Each row of numbers belongs to one of the nodes below and depends on some of the facts about them. Some rows are named. Which node is each other row?

Some facts about the nodes:
κ (each to the one after it):
bagrobak κ biplin κ gigrobir κ vodri
bitras κ skabrik κ dristus
britil κ ligrur κ flekli κ gresem κ plere κ skileger κ ludiga
brorar κ kiflo
dasken κ skonom κ vaze κ rurak κ brotastok
drakefi κ torustu κ kilodrer κ stososti
dratole κ gresogra κ vustis
flegil κ dira κ lifovik κ skatus
floskaplon κ stigok κ trebrome κ plosok κ tribidrar κ zapi
gabruplas κ zakun κ graru κ salo
gitrur κ liflal
gregin κ lidim
kiflol κ kudran κ plope κ stavaflom
klegre κ bemudrim κ trare κ plubrom κ briginar
kloflu κ tonapa
kofa κ gridros κ gibram κ stoplim
lodren κ drekir κ mefloplim
luklegrur κ studrek
miskelus κ viplik κ digra
nesus κ pivak κ bubi
nidok κ tiflo
nikupo κ plitri
nuklur κ navadra κ gogum κ vunuk
nulik κ reskis κ muflesek
pilur κ nagru
plubusen κ mavus κ graflak κ vasal
pusel κ traklupan κ bruru κ planol κ lona
ribun κ klukuzom κ bonan
rikli κ sketar κ broklanis κ ruklel
saplok κ gibri κ mabuskir κ stoven κ padur
skotral κ brutom κ deflaple κ zomak κ ziba
skupar κ kuplone
stanatrek κ siflir κ tobreskas κ suflutruk κ mufle
stipor κ gatobren κ pumen
suzos κ kistim
trakopek κ braflu κ sarum κ stoklik
trelagrol κ rotro κ klugro
tristi κ skuza κ skogri κ nakimel κ taklur
veplutru κ nimafam
veskim κ klesos κ pliflu
vitros κ mato κ skanal
vivom κ skuru
vobil κ zeren
vofa κ senum
zazu κ tilim
ω nimafam <- bagrobak,biplin,gigrobir,vodri
ω brotastok <- bemudrim,briginar,klegre,plubrom,trare
ω graru <- bisa
ω veple <- bitras,dristus,skabrik
ω droba <- bonan,klukuzom,ribun
ω risu <- braflu,sarum,stoklik,trakopek
ω trugris <- britil,flekli,gresem,ligrur,ludiga,plere,skileger
ω plapli <- broklanis,rikli,ruklel,sketar
ω pivak <- brorar,kiflo
ω tagral <- brotastok,dasken,rurak,skonom,vaze
ω floflo <- brugil
ω deflaple <- bruru,lona,planol,pusel,traklupan
ω staputim <- brutom,deflaple,skotral,ziba,zomak
ω gebam <- bubi,nesus,pivak
ω brugil <- digra,miskelus,viplik
ω labrar <- dira,flegil,lifovik,skatus
ω klesos <- drakefi,kilodrer,stososti,torustu
ω kestigren <- dratole,gresogra,vustis
ω zatal <- drekir,lodren,mefloplim
ω nuklur <- flesaskan
ω ziba <- floskaplon,plosok,stigok,trebrome,tribidrar,zapi
ω pleki <- gabruplas,graru,salo,zakun
ω pafik <- gatobren,pumen,stipor
ω trilaklu <- gibram,gridros,kofa,stoplim
ω drotror <- gibri,mabuskir,padur,saplok,stoven
ω dratole <- gitrur,liflal
ω plustom <- gogum,navadra,nuklur,vunuk
ω trakopek <- graflak,mavus,plubusen,vasal
ω pumen <- grega
ω rurak <- gregin,lidim
ω lene <- kiflol,kudran,plope,stavaflom
ω dosten <- kistim,suzos
ω kazoror <- klesos,pliflu,veskim
ω bubi <- kloflu,tonapa
ω vustis <- klugro,rotro,trelagrol
ω vunuk <- kuplone,skupar
ω stoplim <- lotrubri
ω flidrada <- luklegrur,studrek
ω pliflu <- luplen
ω stavaflom <- mato,skanal,vitros
ω nesus <- mufle,siflir,stanatrek,suflutruk,tobreskas
ω plope <- muflesek,nulik,reskis
ω gresem <- nagru,pilur
ω skatus <- nakimel,skogri,skuza,taklur,tristi
ω skileger <- nidok,tiflo
ω skonom <- nikupo,plitri
ω kivo <- nimafam,veplutru
ω kudran <- pitepar
ω dasken <- pligrar
ω drenas <- ponel
ω flunur <- senum,vofa
ω dredu <- skidok
ω zakun <- skuru,vivom
ω kistim <- stazas
ω vuklos <- stustuskor
ω bonan <- suzo
ω veplutru <- tilim,zazu
ω vegrim <- veple
ω kofa <- vobil,zeren
ω dritrutrel <- zatal
{bagrobak,bemudrim,biplin,bitras,braflu,briginar,brorar,bruru,brutom,dira,drakefi,drekir,dristus,flegil,flekli,floskaplon,gatobren,gibram,gibri,gigrobir,gitrur,gogum,graflak,grega,gregin,gresogra,gridros,kiflol,klegre,klukuzom,liflal,lodren,lona,lotrubri,mabuskir,mato,mavus,mefloplim,mufle,muflesek,nagru,nakimel,navadra,nikupo,pilur,planol,plere,pligrar,plitri,plosok,pusel,rikli,salo,saplok,senum,skabrik,sketar,skogri,skotral,skuru,skuza,stanatrek,stazas,stigok,stoklik,stososti,stoven,suflutruk,suzos,taklur,tobreskas,torustu,traklupan,trare,trebrome,trelagrol,vaze,veskim,viplik,vivom,vofa,zapi,zeren,zomak} φ a
{bisa,britil,broklanis,digra,flesaskan,gabruplas,kiflo,kilodrer,kloflu,klugro,kuplone,lidim,lifovik,ludiga,luklegrur,luplen,miskelus,nidok,nulik,padur,pitepar,plubrom,plubusen,ponel,reskis,ribun,rotro,sarum,siflir,skanal,skupar,stipor,stustuskor,suzo,tiflo,tilim,tonapa,tribidrar,tristi,vasal,vitros,vobil,vodri,zazu} φ b

Some nodes and their rows:
[ -6  24  17 -14  34  29   2  19 -17  26 -12 -13  -9  41  10  -8   7 -14
  18  30  11  12  -6  -4  15  14  -3   6 -10  58  -1   5   4]: grega
[ 10  26  16 -17  31   1   9   0 -14  -4 -10  -5  -8  40  -7   1 -10  -1
  33  30   1   2  11   0 -62   4  13   5   3  62 -16  14  10]: drakefi
[ 11 -24 -40  25 -11  -3  -7  15 -10  -9  -1   6  12  -8   7  18  12  11
   1 -21  16  -9  -2 -11  21 -18 -16  -3   3   9  -5 -20 -14]: staputim
[ 10   3 -11  17  -8  -2  16  -3 -17 -22   2   6  -8   9  12 -19 -25  -1
  16   7 -26   0   1  13 -68 -17  13  46  18  14 -16  -2   0]: bruru
[-13 -23  17 -14 -18  -6 -10 -15   2  -3  20 -11   8 -27 -13 -24 -32  -8
 -42 -26 -27  16  -3  11  23  13  -4 -17 -16 -99  12 -14  -1]: lidim
[-20 -22  19 -27   0  38 -16 -14   2  16  17 -12   2 -14 -24   6  12   4
 -35  -7 -17  12  -3  -7 -28   9  15 -11 -17  -9  -6   8  -4]: rotro
[-21 -24  16 -48  16  29 -16 -12   3  21  13 -16   8 -13 -20 -22 -12  -6
 -26  -2   7  13  -6  -4  25  15   8 -19 -18 -66  17  -6 -11]: britil
[-17 -24  18 -46  28  36 -19 -13   8  13   4 -19  -1  11 -28  -7   5  10
   1  17   0  15   6 -10 -53   8  15 -18 -15  16 -15  -1  -5]: nulik
[ 17 -19   3  20 -10 -16 -19   9   5 -31  -9  13  11  -5   9  14   5  11
   9 -25  31  -5  13 -10  20 -11 -18 -19  -5  17  -9  -6  -7]: dasken
[  3 -22 -26  19  -5 -14  -3   8  17  -4 -10   0   6 -21   5  22  20  10
  -2 -21  10 -13  -2 -11  35 -15 -16  -8   7 -33  -3 -11  -4]: gresem
[ -6  28  17 -33  33  26   0  18 -16  23 -12 -11  -8  43   8 -12  -6 -13
  23  30  30   9  -2  -4   2  14  -2  -5 -13  60   4   9  -2]: pilur
[ -2  34  11   4  14 -11  14   2 -16  19  -4  -5  -8  26  11 -20 -17 -14
   5  27 -12   4  -7  10  26  12  -7  -1  -3  32  15   5   3]: drekir
[ 12  26  16  10  28   7  10  -3 -15   9  -9 -11  -9  39  -5   9   2  -7
  26  29 -17   7   9   0 -51   3  13   7   7  62 -17  11  13]: gibri
[  7 -21 -17  22 -10 -13  -9   5  13 -10  -9   5   7 -13   7  21  17  11
  -7 -20  21 -12   3 -10  30 -16 -16 -17  10  -8   1 -12 -11]: kivo
[ 14 -23 -20  28  -8 -18  -5  13  16   3 -11   9   3 -26   6  20  19  16
 -22 -13  12 -12   0 -11  42 -10 -15  -1   7 -46   3   0  -8]: skileger
[ 11  37  19   9   8   9   8   3 -15 -12  -6  14  -8  22  10   5  -7  -6
  22   7 -17   9  -2  11 -51  14   9  29 -11  56 -16  20  18]: pligrar
[ 17  -4 -46  11  -1 -25  15  17 -15  12  19 -14  -6  31 -10 -23 -60 -14
  44  26  12  14  -8  12  24  14  -3 -11   9  43  11 -20  10]: pusel


Now the same nodes, written a new way:
Known rows:
[ -6 -38   5  -3   2  29 -22  27  14 -11   9 -14  -5   9  -2 -71  20 -28
 -45  16   6   6 -69  73   7  28  15 -11  -1 -10]: kloflu
[ 57  -6  35  -5  -2  -7  49  -2 -41  11 -39   7 -27  13  23  33 -77  58
  32 -35 -39   5  77 -12  -7 -25  54  25   0   2]: lona
[ 46 -14  26 -15   0   5  26   9 -25  12 -31   6  -9   7  23  19 -62  35
  14 -25 -38   3  63 -17  -1 -18  49  22   1   0]: planol
[-35  52 -15  39 -11 -35  -3 -12  14  -4  41   8  -2 -13 -16  37  50  19
   9  -2  34  16  -7 -14  -5 -35 -50  -6  -1 -22]: skidok
[-34  51 -14  41  -8 -33  -2 -14  13  -3  41   5  -1 -15 -17  37  52  20
  13  -1  32  13  -9 -13  -4 -31 -53  -8   2 -19]: brugil
[  5 -43  -5  -3  14  32 -25  19   1 -11  -7 -23  -6   1  -5 -75  30 -23
 -44  14  17  -5 -65  55  15  29  -5   2  -1  -3]: vobil
[ 24 -20  22 -26  11  42 -22  22  -8  12 -13   2  22 -17 -17  15 -24 -11
  11  12 -41 -27   7 -33  23  24  20 -12  17  31]: biplin
[  4 -32  15   7  -2  16   2  18   1 -10   1 -12 -27  16  -2 -60   4  -7
 -27   4   4   8 -54  78  -1  21  20  -9   0  -6]: kiflo
[ 24 -13  33   5  -2  15 -12 -12  22   9 -18 -10  33 -15  13   3 -15   2
   3   4 -42 -19  36 -22  28  10  28 -12 -13   7]: grega
[  5 -41   7 -26  11  24  -2  -8   3   5 -12 -18  44 -11  27  -8 -24 -25
  -4 -20 -27 -23  19 -36   4  12  28 -12   2  11]: braflu
[ 10 -31   2 -50  -4  28 -23   6  32  10 -10  11  49 -22  -9 -23 -11 -56
 -22  21 -28 -18   9 -38   7  26  24   6  -6  12]: gregin
[ 13 -24  -1 -34   4  34 -26 -12  19  20 -27  -2  15  38   0   6 -30 -37
 -10 -14 -25  -1  28 -29  41   3  21 -11 -24  36]: skuza
[ 24 -14  33   5  -1  15 -11 -15  20  11 -19 -12  34 -15  13   3 -14   1
   4   1 -43 -20  37 -24  30   9  26 -12 -12   7]: lotrubri
[ 24 -38  24  29   6  -7  66 -27 -46 -23 -31 -42 -45  11  18 -43 -17  40
  -2 -54  21 -15 -28  63 -17   3  19   4   0  -2]: vasal
[ 23 -20  32  38   1   6   1  -7   5 -11 -24 -27 -21  -2  -4 -55  21  25
 -30   2   7 -10 -35  68  23  14   4   2 -17 -11]: stustuskor
[ 13 -26   9 -29   8  27 -15   4   6  11 -15  -3  30  -3  13  -3 -25 -23
   2   6 -34 -16  23 -27  13  19  27  -6   2  17]: drekir
[-26  52 -26  45   6 -40   1 -36  13  16  46   8  -8  -5  11  11  68   2
  49  43  18  38  22   2   6 -22 -67  23  10 -32]: kazoror

Which node is each row?
No name comes twice in this set of rows, the named rows included.
[ -7 -61  -4   0  16  30  -6   3  -5 -21  -5 -44  14  -8  15 -81  31 -26
 -51 -21  27 -17 -68  45   4  23  -2  -7   0 -11] : plubusen
[ 30 -10  38  -7 -14   6   0 -21  32  10 -25   2  33 -24  -6  -5 -17  -9
  -5   7 -38 -21  37 -29  18  11  30   1 -21   5] : pligrar
[-12 -12 -20 -53   6  28 -54   7  19   6 -18  -6  45 -13  27 -19 -13 -21
 -33  29 -45 -25   9 -30   7  29  24 -15  -5  22] : kiflol
[ 12  -3  17  27  -3   0 -12 -13   3 -16 -32 -31 -28  -6   6 -59  18  43
 -41  12  -1 -17 -35  70  14  18   7  -3 -21  -3] : pitepar
[   3   75    9   76   -6 -100   81    7  -50  -35  -18   29  -65   49
    7  102  -45   61   75  -30   80    7   45    5  -57  -10  -24   11
   -2  -16] : skileger
[-19  57   5  43  -6 -11 -14  15  -5  -2  44  16 -14 -36 -60  60  52  37
  24  11  24  -2 -30 -21  10 -26 -61 -17  21  -3] : kivo
[ 18  -7  42  -7 -12  -1  38  -7  -2   8  -7   9 -10  22  18  28 -69  12
  38 -15 -57   4  43  10 -14   5  69 -25   1  14] : suflutruk
[  8 -30   2 -23  14  23 -45  37  24  -5 -19   3  59   2  22  -5 -22 -54
 -15  23  -9 -23  14 -34  14  44  20 -10  -8   6] : pilur
[ -1  -5 -10 -43   2  16 -31  -3   4   6 -28  -6  25  -7  27  -6 -32   0
 -16  19 -48 -24  24 -24  -1  22  33 -12  -5  24] : mato
[-38  46 -34  32   5 -46 -14  38   5 -27  23  24  10  19   0  47  23 -21
  10  12  79   9 -14 -20 -29   6 -49   1   2 -24] : ligrur
[  3 -33 -10 -42   8  44 -46   3  28  18 -15  -2  39  19   3  -8 -14 -53
 -24   3 -27  -6  13 -34  39  14  17 -12 -16  27] : flegil
[-19  60 -12  55   1 -75  32  27 -22 -34   0  27 -24  36   4  75 -13  20
  41  -8  85   7  17  -7 -44   2 -36   7  -2 -19] : gresem
[-55  50 -10  17 -22 -39  26   7   9  -2  72  28 -25  19 -12  50  10   6
  31  -9  18  44 -20  21 -43 -34  -7 -32  16 -18] : bubi
[ 24 -23   8  14   4  13  14 -11 -17  -6 -36 -20 -56  43 -11 -43  -7  11
 -22 -20  20   4 -33  67  19   7   6   4 -20  16] : lifovik
[  8 -15  32 -18  -9  11  14   4  10  10   3   7  11  15  16  14 -52 -10
  21  -5 -55   5  28   5  -7  11  62 -29   2  10] : tobreskas

Now the same nodes, written a new way:
Some rows with their names:
[  2 -25   7 -22   4 -13   4 -28 -17  27 -28  -1 -17 -48 -15]: staputim
[ 18  -1  34  -8   2  18   7   5 -13  51 -14  48 -18 -45 -10]: dasken
[ 12 -18 -14 -15   7  13 -22  61  31 -72   8 -23  20   0 -41]: mufle
[ 19 -15  -2   0   7   2 -13  44  50 -53   7 -28  20  15 -55]: suflutruk
[  7 -19  24  -2 -15 -20  18 -29 -36 -53  21 -49  -2  11 -27]: trebrome
[  7 -18  24  -1 -14 -18  17 -27 -35 -52  22 -48   0  12 -25]: bruru
[ 31 -34   0   8 -11 -21  24 -16 -22 -51  28 -54  -9   5 -25]: planol
[ 26 -38 -12  -9 -10 -11  15   2 -40 -69  29 -47 -10 -10 -12]: lona
[ -8  -1   4 -14   6   8  -2 -17   4  43 -33   3  -1 -49  -1]: kistim
[-31  -5 -17   5 -31 -23 -31   3   6   8   1   4 -27  46  23]: lifovik
[-27   3  -1  17 -11 -43 -21  28  35 -30 -28  61 -12  22 -12]: kloflu
[ 10   8  10  18  20  11  21  -1 -10 -27  15  13  36  20   1]: vivom
[  2 -11   7 -15  26   2   4 -17  -6  43 -32  35   4 -35  -1]: nuklur
[-22  49 -25  -4   6 -43  -2   6  16  -8   8  16 -55  23  25]: pitepar
[-20   5 -10  21 -12 -32  -5   2   3  -5  -9  51 -22  29  26]: ribun
[-21   5 -11  21 -12 -33  -5   2   2  -4  -9  51 -20  29  27]: gabruplas
[ -6 -19 -40  11 -26 -26 -23  14  19   8   7  -3 -38  38  24]: vodri

Rows to name:
No name comes twice in this set of rows, the named rows included.
[ -6   1  22  -7   4   5 -20  32  37 -54   0 -21  29  21 -55] : tobreskas
[-31  67 -24   3   3 -45   2   2  19  -8   4  10 -52  13  28] : reskis
[ 14  -5  21 -17  -5  19  -3   4  -4  50 -12  16 -22 -44 -10] : tagral
[ -8  37  -3 -27  33  -6   8 -17  10  39 -23  -3 -21 -52  -2] : kudran
[ 36 -21  11 -21 -12  23  -7  18   6  58   2  -3 -43 -40 -17] : rurak
[-39  11  -4  18 -32 -38 -32  33  53 -34 -34  31 -12   9 -18] : siflir
[ 16 -54 -17 -42  -3 -17  -4 -11 -33   4 -17 -24 -39 -64 -13] : ziba
[ -6 -16 -41  11 -26 -28 -24  15  20   7   8  -2 -39  37  21] : vasal
[ 19  -7 -56 -41 -54 -26 -29  21   8 -14  -3  10 -22  30  43] : ludiga
[ 18  13 -25 -44  42 -11   3  -2  20  44  -5 -24 -46 -36 -11] : stavaflom
[  8   9  30  -7 -20  25   1   4  -3  53 -14  16 -21 -57  -8] : skonom

